Moves between objects:
z724: x>z772, v>z850, w>z557, d>z618, n>z716, r>z232
z237: x>z86, v>z559, w>z349, d>z730, n>z955, r>z549
z86: x>z167, v>z104, w>z542, d>z237, n>z865, r>z917
z882: x>z10, v>z977, w>z36, d>z325, n>z134, r>z38
z600: x>z752, v>z168, w>z227, d>z603, n>z199, r>z470
z256: x>z999, v>z451, w>z742, d>z134, n>z857, r>z505
z251: x>z608, v>z763, w>z289, d>z151, n>z58, r>z949
z992: x>z729, v>z32, w>z815, d>z112, n>z799, r>z349
z38: x>z767, v>z673, w>z117, d>z81, n>z416, r>z256
z474: x>z826, v>z232, w>z898, d>z281, n>z772, r>z723
z151: x>z251, v>z511, w>z752, d>z168, n>z171, r>z285
z907: x>z743, v>z401, w>z747, d>z857, n>z166, r>z112
z767: x>z747, v>z857, w>z891, d>z38, n>z505, r>z999
z854: x>z673, v>z271, w>z81, d>z723, n>z843, r>z36
z729: x>z666, v>z506, w>z549, d>z992, n>z83, r>z542
z349: x>z542, v>z237, w>z955, d>z655, n>z506, r>z83
z325: x>z882, v>z826, w>z94, d>z898, n>z620, r>z81
z278: x>z843, v>z4, w>z826, d>z232, n>z325, r>z271
z730: x>z237, v>z743, w>z655, d>z747, n>z165, r>z815
z505: x>z130, v>z891, w>z638, d>z416, n>z5, r>z907
z166: x>z655, v>z747, w>z130, d>z891, n>z581, r>z705
z470: x>z226, v>z220, w>z511, d>z322, n>z151, r>z106
z850: x>z898, v>z281, w>z724, d>z58, n>z557, r>z432
z899: x>z23, v>z106, w>z285, d>z328, n>z226, r>z289
z280: x>z322, v>z917, w>z116, d>z83, n>z167, r>z114
z112: x>z992, v>z581, w>z394, d>z5, n>z705, r>z655
z227: x>z171, v>z600, w>z199, d>z918, n>z328, r>z511
z83: x>z280, v>z549, w>z104, d>z799, n>z86, r>z305
z416: x>z505, v>z117, w>z10, d>z977, n>z451, r>z857
z752: x>z289, v>z151, w>z171, d>z600, n>z106, r>z226
z898: x>z325, v>z474, w>z772, d>z850, n>z440, r>z4
z865: x>z918, v>z542, w>z305, d>z955, n>z666, r>z116
z289: x>z281, v>z251, w>z58, d>z752, n>z618, r>z260
z168: x>z151, v>z961, w>z600, d>z167, n>z227, r>z220
z949: x>z716, v>z23, w>z260, d>z285, n>z884, r>z850
z165: x>z955, v>z655, w>z32, d>z130, n>z992, r>z559
z199: x>z106, v>z227, w>z328, d>z114, n>z220, r>z151
z5: x>z112, v>z638, w>z999, d>z451, n>z401, r>z166
z322: x>z470, v>z886, w>z961, d>z280, n>z168, r>z199
z673: x>z857, v>z492, w>z38, d>z854, n>z117, r>z451
z116: x>z961, v>z280, w>z167, d>z104, n>z603, r>z489
z559: x>z104, v>z799, w>z237, d>z743, n>z349, r>z729
z772: x>z94, v>z898, w>z440, d>z724, n>z40, r>z278
z655: x>z349, v>z730, w>z165, d>z166, n>z32, r>z799
z114: x>z199, v>z918, w>z489, d>z305, n>z886, r>z168
z104: x>z116, v>z83, w>z86, d>z559, n>z542, r>z666
z36: x>z451, v>z882, w>z134, d>z94, n>z492, r>z117
z999: x>z394, v>z5, w>z401, d>z256, n>z907, r>z130
z747: x>z730, v>z907, w>z166, d>z767, n>z130, r>z394
z955: x>z865, v>z349, w>z506, d>z165, n>z729, r>z104
z581: x>z32, v>z130, w>z112, d>z638, n>z394, r>z730
z884: x>z432, v>z260, w>z608, d>z763, n>z281, r>z557
z81: x>z38, v>z854, w>z843, d>z4, n>z977, r>z134
z167: x>z168, v>z116, w>z603, d>z86, n>z918, r>z886
z542: x>z603, v>z86, w>z865, d>z349, n>z305, r>z280
z220: x>z285, v>z328, w>z470, d>z886, n>z511, r>z171
z506: x>z305, v>z955, w>z729, d>z32, n>z549, r>z86
z10: x>z638, v>z416, w>z451, d>z882, n>z256, r>z767
z557: x>z440, v>z724, w>z716, d>z23, n>z531, r>z474
z666: x>z489, v>z305, w>z917, d>z729, n>z280, r>z603
z394: x>z815, v>z112, w>z705, d>z999, n>z743, r>z165
z620: x>z134, v>z94, w>z271, d>z440, n>z854, r>z977
z492: x>z742, v>z134, w>z673, d>z271, n>z38, r>z10
z328: x>z899, v>z199, w>z220, d>z489, n>z470, r>z752
z618: x>z724, v>z58, w>z23, d>z106, n>z949, r>z608
z32: x>z506, v>z165, w>z992, d>z581, n>z815, r>z237
z130: x>z165, v>z166, w>z581, d>z505, n>z112, r>z743
z549: x>z917, v>z729, w>z83, d>z815, n>z104, r>z865
z918: x>z227, v>z603, w>z114, d>z865, n>z489, r>z961
z742: x>z401, v>z256, w>z857, d>z492, n>z767, r>z638
z826: x>z977, v>z278, w>z325, d>z474, n>z94, r>z854
z440: x>z620, v>z772, w>z40, d>z557, n>z723, r>z826
z271: x>z492, v>z620, w>z854, d>z40, n>z81, r>z882
z305: x>z114, v>z865, w>z666, d>z506, n>z917, r>z167
z489: x>z328, v>z114, w>z886, d>z666, n>z322, r>z600
z226: x>z260, v>z285, w>z763, d>z470, n>z251, r>z618
z603: x>z600, v>z167, w>z918, d>z542, n>z114, r>z322
z705: x>z799, v>z394, w>z743, d>z401, n>z730, r>z32
z117: x>z891, v>z38, w>z416, d>z843, n>z10, r>z742
z401: x>z705, v>z999, w>z907, d>z742, n>z747, r>z581
z815: x>z549, v>z992, w>z799, d>z394, n>z559, r>z955
z716: x>z40, v>z557, w>z531, d>z949, n>z432, r>z898
z743: x>z559, v>z705, w>z730, d>z907, n>z655, r>z992
z763: x>z884, v>z226, w>z251, d>z511, n>z289, r>z23
z134: x>z256, v>z36, w>z492, d>z620, n>z673, r>z416
z723: x>z854, v>z40, w>z4, d>z531, n>z278, r>z94
z4: x>z81, v>z723, w>z278, d>z432, n>z826, r>z620
z961: x>z511, v>z322, w>z168, d>z116, n>z600, r>z328
z58: x>z850, v>z289, w>z618, d>z171, n>z23, r>z884
z232: x>z278, v>z432, w>z474, d>z608, n>z898, r>z40
z531: x>z723, v>z716, w>z432, d>z260, n>z232, r>z772
z843: x>z117, v>z81, w>z977, d>z278, n>z882, r>z492
z917: x>z886, v>z666, w>z280, d>z549, n>z116, r>z918
z451: x>z5, v>z10, w>z256, d>z36, n>z742, r>z891
z432: x>z4, v>z531, w>z232, d>z884, n>z474, r>z440
z40: x>z271, v>z440, w>z723, d>z716, n>z4, r>z325
z285: x>z949, v>z899, w>z226, d>z220, n>z763, r>z58
z886: x>z220, v>z489, w>z322, d>z917, n>z961, r>z227
z638: x>z581, v>z505, w>z5, d>z10, n>z999, r>z747
z260: x>z531, v>z949, w>z884, d>z226, n>z608, r>z724
z23: x>z557, v>z618, w>z949, d>z899, n>z260, r>z281
z891: x>z166, v>z767, w>z505, d>z117, n>z638, r>z401
z799: x>z83, v>z815, w>z559, d>z705, n>z237, r>z506
z171: x>z58, v>z752, w>z106, d>z227, n>z899, r>z763
z857: x>z907, v>z742, w>z767, d>z673, n>z891, r>z5
z281: x>z474, v>z608, w>z850, d>z289, n>z724, r>z531
z511: x>z763, v>z470, w>z151, d>z961, n>z752, r>z899
z94: x>z36, v>z325, w>z620, d>z772, n>z271, r>z843
z106: x>z618, v>z171, w>z899, d>z199, n>z285, r>z251
z977: x>z416, v>z843, w>z882, d>z826, n>z36, r>z673
z608: x>z232, v>z884, w>z281, d>z251, n>z850, r>z716

In the rows, 64 means zero.

The rows follow the links: the fewer symbols apart two objects are, the more alike their rows tend to be.

Object, then a row for it; each showing differs a little:
z32
  48    86    30    27    84    78    75    32    57    85    58    82    47    91    69    50    75    53   105    51    83    48    50    74    96    76   114    52    47    59    28    72    73    52   108    58    50    73    48    69    54    14    30    63    35    79    39    72    57    75    66    74    72    60    56    91    65    77    81    60    71    97    85    64    65    52    69    74    93
z999
  62    74    24    61   105    58    49    45    90    51    71    78    46    60    54    46    63    76    99    29    80    51    53    80    49    84   100    49    61    63    47    51    63    66   119    78    46    84    37    49    86    66    28    82    64    73    81    86    54    58    67    64    76    60    50    90    70    69    60    78    44    98    97    44    53    21    61    69    98
z325
  83    45    58    71    51    85    41    92    38    59    77    81    98    33    32    55   111    67    35    87    61    90    73    52    66    36    59    80    75    57    82   117    87    88    51    60    57    51    68    77    78    71    76    86    45    99    86    46    53    65    73    69    45    83    58    57    73    87    20    49    95    62    46    48    39    73    88    72    68
z440
  86    37    79   104    59    61    45    94    73    33    76    51    90    23    49    72    70    82    23    70    50    86    80    53    31    57    27    79    83    67    99    78    59    79    37    76    70    57    71    61    90   119    85    79    88    59    98    59    65    52    71    54    55    73    67    41    70    62    30    76    55    40    49    43    56    60    66    54    49
z891
  67    68    18    47    90    80    44    52    59    63    71    95    59    61    44    42    95    69    91    52    83    60    55    75    72    63   112    59    59    55    46    90    81    75   116    63    42    75    43    63    76    43    33    86    39    98    77    69    46    70    66    73    63    71    48    90    69    87    47    59    77   102    86    46    43    37    77    78   101
z474
  90    39    84   107    67    52    29    93    79    39    72    56    73    36    55    71    47    95    43    55    55    67    65    69     9    41    34    69    78    74    95    51    56    93    45    73    71    67    70    36    88   123    90    78    94    62   116    64    49    56    63    48    62    70    62    53    60    55    42    62    49    52    59    60    55    66    49    63    53
z94
  85    45    50    67    55    88    36    91    36    62    76    88    92    35    33    49   113    72    47    84    65    84    68    59    64    31    69    79    71    58    79   115    87    93    60    59    53    55    67    70    75    68    72    91    40   107    89    51    45    66    72    68    47    86    51    65    72    92    22    47    94    70    49    50    33    72    87    77    71
z104
  37    84    71    43    55    54   112    40    70    72    56    45    59    81    85    75    53    30    58    78    56    70    79    48   108   112    57    67    60    59    50    61    50    21    58    64    72    62    69    94    42    35    49    34    65    28     7    68   100    64    72    79    68    49    79    54    72    51    95    89    56    49    67    63    89    58    66    53    52
z349
  50    87    52    55    90    45    83    32    98    63    57    54    32    88    84    66    28    61   100    33    74    43    56    77    66   101    83    47    52    67    39    21    46    42    97    75    63    85    49    52    66    54    35    50    78    38    49    88    73    60    59    64    85    47    66    82    62    45    97    86    30    82    96    69    82    37    44    59    78
z600
  55    69   104    66    35    54    98    71    60    74    52    34    70    77    90    89    39    43    38    88    47    72    78    50    81    75    28    70    67    65    73    52    49    41    18    59    85    50    83    81    43    64    87    36    78    28    31    54    90    66    62    66    65    56    85    39    58    46    88    72    63    28    42    83    88    90    56    52    31
z134
  81    50    43    92    92    57    32    75    94    26    78    67    68    22    43    51    73    89    55    42    64    76    71    69    21    72    66    69    78    67    77    66    62    78    91    84    51    72    47    48   102   108    49    91    85    67   107    78    53    52    69    53    66    67    54    67    75    65    29    85    39    75    83    27    47    18    62    61    80
z114
  49    79    88    62    67    42    80    49    84    78    50    46    34   105    96    78     9    64    89    47    68    34    56    79    57    74    58    47    52    76    53     7    44    49    60    64    80    76    69    48    50    57    69    41    84    39    52    75    70    67    50    56    80    45    71    68    47    41   112    65    40    60    72    98    91    78    38    60    53
z716
  92    42    81    87    57    71    24    94    50    67    66    76    67    69    58    61    59    95    63    65    67    50    47    83    25     6    57    62    66    74    82    56    76   109    51    55    70    66    72    34    67    89   100    84    68    95   117    54    30    68    52    50    56    77    52    69    51    70    52    26    80    69    51    89    50    96    55    78    57
z898
  88    41    80   107    65    54    33    94    79    37    75    54    78    30    56    69    53    90    32    60    54    76    73    66    16    49    31    73    81    70    98    58    57    85    44    76    71    62    68    43    94   122    87    78    95    59   109    67    55    53    65    47    59    68    63    48    66    55    37    68    44    46    56    53    54    62    58    55    50
z227
  55    69   105    63    31    58    97    69    55    78    55    42    74    78    86    85    49    42    41    94    47    72    77    48    88    71    28    74    65    64    73    57    53    45    16    55    85    47    86    83    39    57    90    35    71    36    27    54    88    69    68    70    63    58    83    40    59    50    86    64    72    29    36    83    87    97    62    54    33
z505
  65    70    16    49    96    76    44    51    67    62    71    94    52    63    45    39    85    72    98    41    84    55    50    77    67    64   111    54    58    62    44    80    79    77   120    65    42    77    43    56    78    44    33    87    44    94    80    73    48    67    64    68    67    68    45    93    70    83    50    62    68   104    92    49    46    34    70    79   102
z620
  85    47    47    68    64    90    32    90    37    66    77    92    85    38    34    47   112    80    59    76    67    78    60    61    59    29    81    75    72    58    74   110    88    94    68    57    52    57    62    64    77    66    69    92    41   110    95    53    41    69    70    66    45    85    51    70    71    94    25    41    97    78    53    51    36    68    87    79    77
z638
  66    70    19    51   100    73    46    44    74    59    70    89    51    63    48    40    79    77   103    36    84    52    49    81    59    69   109    53    56    60    42    68    73    73   120    71    45    80    39    51    82    49    30    90    50    92    81    76    47    64    64    61    71    67    46    91    68    80    51    65    61   106    91    48    46    29    66    73   104
z843
  84    48    36    79    87    72    20    80    67    50    76    88    66    47    41    44    84    95    77    45    77    59    52    80    28    39    86    61    71    67    69    75    76    95    94    69    48    77    51    40    91    85    55    97    59    99   116    69    30    61    61    53    62    77    46    83    64    80    32    50    66    93    78    49    36    47    69    77    91
z752
  68    66    97    55    41    70    64    70    38   100    53    67    54   110    88    73    39    65    84    72    68    41    46    78    66    23    61    53    53    71    63    39    69    80    34    43    78    62    82    49    33    45   101    52    58    76    64    48    53    79    50    58    64    65    68    69    41    59    94    27    85    57    46   114    79   121    53    74    47
z237
  46    86    45    53    94    50    78    31    93    70    58    65    31    92    84    60    33    66   105    31    79    39    50    83    68    94    89    43    50    67    35    23    49    44   106    73    61    86    45    50    62    46    36    54    71    47    53    86    68    62    59    65    84    46    63    86    59    51   100    78    38    86    96    70    76    38    45    63    82
z328
  56    67   103    53    26    69    90    72    39    92    54    54    73    85    84    82    60    41    44    97    52    69    71    53    96    51    40    70    62    65    69    68    64    50    16    47    83    45    86    86    33    42    95    40    57    54    30    44    78    74    61    71    57    63    80    47    57    60    86    45    86    32    34    94    85   112    64    59    36
z531
  93    40    81    94    62    64    22    96    63    61    67    70    66    66    60    62    56    97    65    57    63    51    48    82    14    13    56    62    68    77    85    48    67   106    49    61    70    70    71    32    75   101    96    83    79    89   121    60    32    66    54    43    62    72    55    69    54    65    49    37    69    67    55    83    49    88    52    76    60
z992
  48    87    34    30    85    71    71    32    64    83    60    83    41    94    68    50    65    57   110    49    86    43    47    78    87    78   112    45    47    62    28    56    69    54   109    60    50    77    48    62    54    16    31    64    45    79    45    76    57    70    58    74    74    57    54    96    63    73    86    61    67    99    90    70    64    49    63    74    91
z251
  71    54   111    96    45    46    63    85    75    57    61    37    69    66    82    84    28    74    37    70    49    64    68    65    34    55    21    68    70    74    88    32    46    68    17    67    85    57    84    50    64   104   102    52    98    38    79    59    69    57    60    51    67    56    76    44    54    43    77    66    47    33    49    81    78    87    45    53    34
z666
  45    87    67    26    50    72    97    42    41   103    51    68    51   109    86    68    62    36    91    74    70    49    57    66   111    66    82    53    49    62    39    60    69    50    63    49    65    62    70    78    28    10    59    43    38    65    17    56    72    83    61    78    67    57    69    76    56    65   103    50    88    69    60    95    82    91    64    71    64
z559
  46    88    45    43    93    54    75    31    86    73    57    72    30    96    82    59    38    66   111    33    79    37    48    81    70    89    98    41    49    68    32    30    56    51   108    69    58    82    48    49    61    41    34    62    64    57    51    83    64    66    58    62    82    52    60    91    62    53    94    70    45    91    97    73    74    42    50    67    87
z886
  51    76    95    70    59    42    92    50    86    70    51    35    44    94    98    85    14    55    69    54    56    45    65    69    60    81    42    56    59    70    62    12    40    43    44    66    84    70    72    55    52    70    78    36    93    23    45    73    78    66    57    59    78    49    79    55    56    33   104    76    38    44    68    89    93    74    37    53    41
z432
  93    38    81   102    66    57    25    94    70    54    71    64    65    54    58    65    48   100    60    54    65    52    54    80     9    24    48    62    70    78    87    45    65   105    51    67    71    69    70    29    82   108    96    84    84    79   122    62    35    58    55    46    62    73    57    64    53    59    47    44    58    63    59    78    50    78    49    71    55
z281
  84    46    91    70    33    83    48    96    25    78    66    73    88    65    55    66    87    68    43    94    58    72    63    61    61    14    50    74    69    63    85    89    79    94    24    45    73    46    85    63    51    64   105    73    48    94    82    39    50    74    61    62    46    81    64    56    58    78    51    27   103    52    31    83    51   113    75    77    48
z747
  55    77    31    69   104    50    61    42   103    39    71    61    50    44    57    54    60    71    81    33    72    65    67    70    54   107    81    56    65    62    51    53    52    47   111    88    51    83    44    60    89    78    26    71    77    46    66    93    70    51    71    64    79    53    59    76    76    57    61    99    27    82   101    32    63     7    60    55    88
z416
  68    52    37    76    69    74    54    75    67    35    79    68    90     9    32    51   107    59    34    69    58    99    82    46    66    86    62    84    78    57    76   112    70    60    77    77    51    57    56    85    91    83    45    83    60    69    71    68    73    55    81    73    53    77    63    55    87    81    19    89    61    62    65    14    44    24    84    58    74
z151
  64    68    98    50    33    73    75    71    31    98    52    67    59   109    84    73    47    61    74    82    63    45    49    72    76    21    62    55    54    70    61    48    70    77    31    40    76    55    82    58    31    36    99    47    54    75    58    46    54    78    51    61    59    65    66    63    48    65    93    26    93    58    43   113    75   121    57    75    46

Each walk starts at a row. The symbols on each line, taken left to right, move it on to the next object.
Answer with the object's row; about right is enough.
  43    87    60    57    83    42    90    32    99    59    56    44    40    79    88    75    26    53    82    41    66    50    67    67    71   112    65    53    59    65    44    26    42    30    83    76    68    77    54    65    62    59    35    44    84    24    37    86    85    57    64    66    82    44    72    65    65    39    96    96    27    65    88    61    86    36    49    51    68
x x r
  51    69   104    69    38    49    98    61    68    71    52    36    64    75    91    89    31    47    42    76    46    65    75    54    75    83    27    70    65    67    72    40    47    44    23    62    83    55    84    77    44    68    83    33    85    22    36    61    89    64    62    66    69    50    84    39    58    42    92    75    54    32    50    82    93    86    51    51    32
n x w
  69    62   100    68    50    60    58    71    56    85    50    60    46   108    94    75    26    76    84    63    66    35    44    85    44    27    53    51    53    76    65    19    58    84    38    49    82    67    80    37    48    66   101    53    76    64    78    59    47    73    43    50    68    59    66    68    39    51    96    34    70    59    54   116    77   115    41    71    46
  63    68    98    51    29    76    77    71    28    99    50    65    61   107    85    73    56    51    68    89    62    51    54    67    84    30    56    59    52    68    67    57    70    70    29    40    81    54    88    66    32    37    97    48    52    73    47    43    63    79    57    68    58    71    68    65    50    65    90    29    97    51    40   105    76   123    63    71    48
w n
  69    65    99    61    46    64    63    72    47    95    51    64    51   109    91    74    31    73    83    68    66    36    43    81    54    22    56    53    52    75    64    29    64    80    36    46    79    63    81    43    39    55    98    52    66    71    71    54    48    75    45    55    66    63    63    67    43    53    98    25    78    59    51   119    76   116    45    73    44
v n x
  72    46   107    91    34    57    68    92    56    63    64    41    84    50    68    83    55    64    16    89    41    82    79    46    51    52    15    80    76    67    96    64    56    68     7    63    83    46    85    70    61    95   104    52    83    44    67    53    75    62    66    58    56    68    79    34    63    52    56    64    64    22    33    71    70    89    62    51    30
  48    72   105    71    46    42    97    59    77    66    56    32    59    81    93    91    26    51    49    69    50    58    73    58    68    82    28    65    62    71    71    29    43    41    29    66    85    60    80    68    48    73    84    33    89    21    36    66    91    59    60    62    73    49    82    44    57    38    97    77    47    32    54    81    95    81    47    50    38
w r
  59    66   101    48    27    71    89    69    31    92    53    59    73    92    83    79    63    47    51    96    52    65    66    56    93    42    45    67    55    61    67    69    70    60    18    44    80    47    85    78    30    37    97    43    51    64    35    44    75    78    63    71    57    67    77    49    53    64    86    41    94    43    35    96    81   116    66    65    36
v n x w
  72    56   106    95    50    44    60    83    78    61    58    38    61    71    85    85    22    78    47    64    52    54    67    67    30    51    22    63    71    79    88    23    47    73    25    64    88    63    80    43    64   102   101    51    97    38    85    64    63    60    54    49    70    58    71    47    48    40    78    61    47    37    52    91    78    89    41    57    37
  84    39    75    92    50    68    47    99    57    41    75    55    96    16    42    71    89    71    16    83    50    96    87    48    44    57    28    88    82    58    98    99    67    78    35    72    67    50    74    75    84   103    82    77    72    67    85    56    69    57    72    63    50    74    67    40    76    70    24    71    69    39    45    38    51    62    77    57    50
v w x
  86    49    39    68    77    82    24    78    51    58    75    94    71    48    37    44    97    87    76    56    74    68    52    74    45    26    87    63    66    63    69    92    85    98    87    64    49    67    56    52    83    73    62    99    47   112   107    60    33    66    65    59    54    80    46    82    65    88    30    43    86    91    67    54    35    62    77    81    86
n d d
  92    39    83   104    68    53    29    96    79    43    68    61    65    48    57    65    47    98    51    53    63    59    58    74     8    34    41    67    72    75    90    43    59    98    49    72    73    67    69    33    86   115    93    82    94    71   120    66    43    54    59    45    61    71    60    56    57    60    45    57    50    55    60    69    54    72    49    66    55
  86    51    37    83    91    67    20    78    79    41    76    84    60    42    39    48    73    97    79    38    76    59    53    81    23    44    84    58    71    67    70    67    70    92    99    74    51    79    50    38    96    96    56    95    68    90   114    76    35    58    60    53    64    69    48    80    66    75    34    61    54    90    84    43    36    38    64    73    86
r v
  78    49    43    94    93    57    37    76    93    26    78    65    76    15    39    54    76    83    48    48    63    81    74    65    28    80    60    73    78    65    78    74    60    73    87    87    53    73    49    57   103   109    45    88    83    60   101    78    58    47    72    58    64    66    55    63    79    67    26    90    38    71    81    23    44    18    69    57    78
d d
  82    37    80   101    55    62    45    99    65    37    75    54    91    13    43    68    78    76    15    78    49    91    82    50    36    53    29    84    85    66    98    87    63    79    33    74    68    53    73    67    88   112    84    76    82    59    92    59    68    53    74    63    55    73    67    39    73    67    26    74    58    41    49    38    53    63    71    57    45
  66    61    23    46    75    87    52    62    46    61    75    89    79    39    35    43   118    59    65    69    73    85    69    60    84    67    96    72    66    51    56   118    85    71    95    67    41    62    51    84    78    45    36    86    35    97    64    64    57    67    79    74    53    79    54    76    78    95    30    66    86    88    67    34    40    41    90    74    89
r w
  65    71    20    57   103    67    44    46    84    53    70    86    45    61    52    45    70    78   104    34    83    51    51    79    53    74   106    48    59    63    43    60    69    69   121    76    45    86    40    50    84    59    28    85    56    79    81    84    49    63    65    63    74    59    50    92    66    71    59    71    51   100    95    48    52    25    63    71    99
w n v
  63    72    25    64   103    55    51    41    96    45    68    71    44    56    59    50    61    79    94    30    77    52    57    77    46    92    96    52    58    66    50    52    56    61   119    81    48    82    39    49    87    70    25    80    71    65    80    86    58    55    69    61    79    56    55    88    74    64    62    87    38    94   100    40    56    13    60    64    95
  40    88    58    58    86    42    88    30   100    61    56    49    33    82    86    68    26    59    89    38    70    45    63    74    67   105    76    50    54    69    44    20    44    36    91    76    63    80    54    58    61    59    38    48    83    29    45    85    78    60    61    64    87    41    68    75    64    45    98    88    29    74    94    65    83    35    43    54    71
d x x w
  41    88    67    25    50    73   102    38    42    99    53    65    58   105    86    67    65    31    81    80    67    59    59    60   116    74    81    58    48    58    40    66    69    41    62    49    67    58    69    86    29     8    60    38    40    61     9    56    78    78    62    77    65    58    71    72    62    63    98    56    85    65    58    85    82    85    68    66    61
n n r
  50    78    91    66    64    39    83    48    87    71    50    39    38    98   100    83    10    59    77    50    60    40    59    72    58    81    49    53    55    78    57     6    41    49    51    65    81    74    68    50    49    68    75    37    92    28    51    73    75    64    54    57    80    47    76    64    50    35   110    69    41    53    71    93    92    73    35    57    49
  56    67   100    59    27    63    94    72    45    84    55    48    76    85    83    82    56    42    40    98    49    73    75    49    88    62    33    73    65    64    70    62    60    51    14    53    84    45    86    83    36    48    92    37    63    43    30    50    84    72    66    70    58    64    82    40    57    55    85    59    77    31    36    88    85   104    62    58    32
x n v
  71    63   101    78    51    54    57    75    64    79    55    54    46   100    91    77    19    79    78    59    62    36    50    82    38    32    46    51    59    81    71    17    52    82    38    55    83    66    80    35    52    78   103    53    83    60    84    62    49    70    46    47    71    58    66    64    44    44    98    39    60    54    56   112    78   104    38    68    43
d w w
  60    68    99    47    31    72    81    71    28    97    52    66    67   100    83    77    60    47    62    93    57    60    60    58    90    37    50    65    56    65    64    67    69    66    24    42    80    49    88    73    29    39    97    42    51    70    39    43    68    77    54    70    55    65    74    55    50    63    86    36    96    49    38   105    80   121    66    71    43
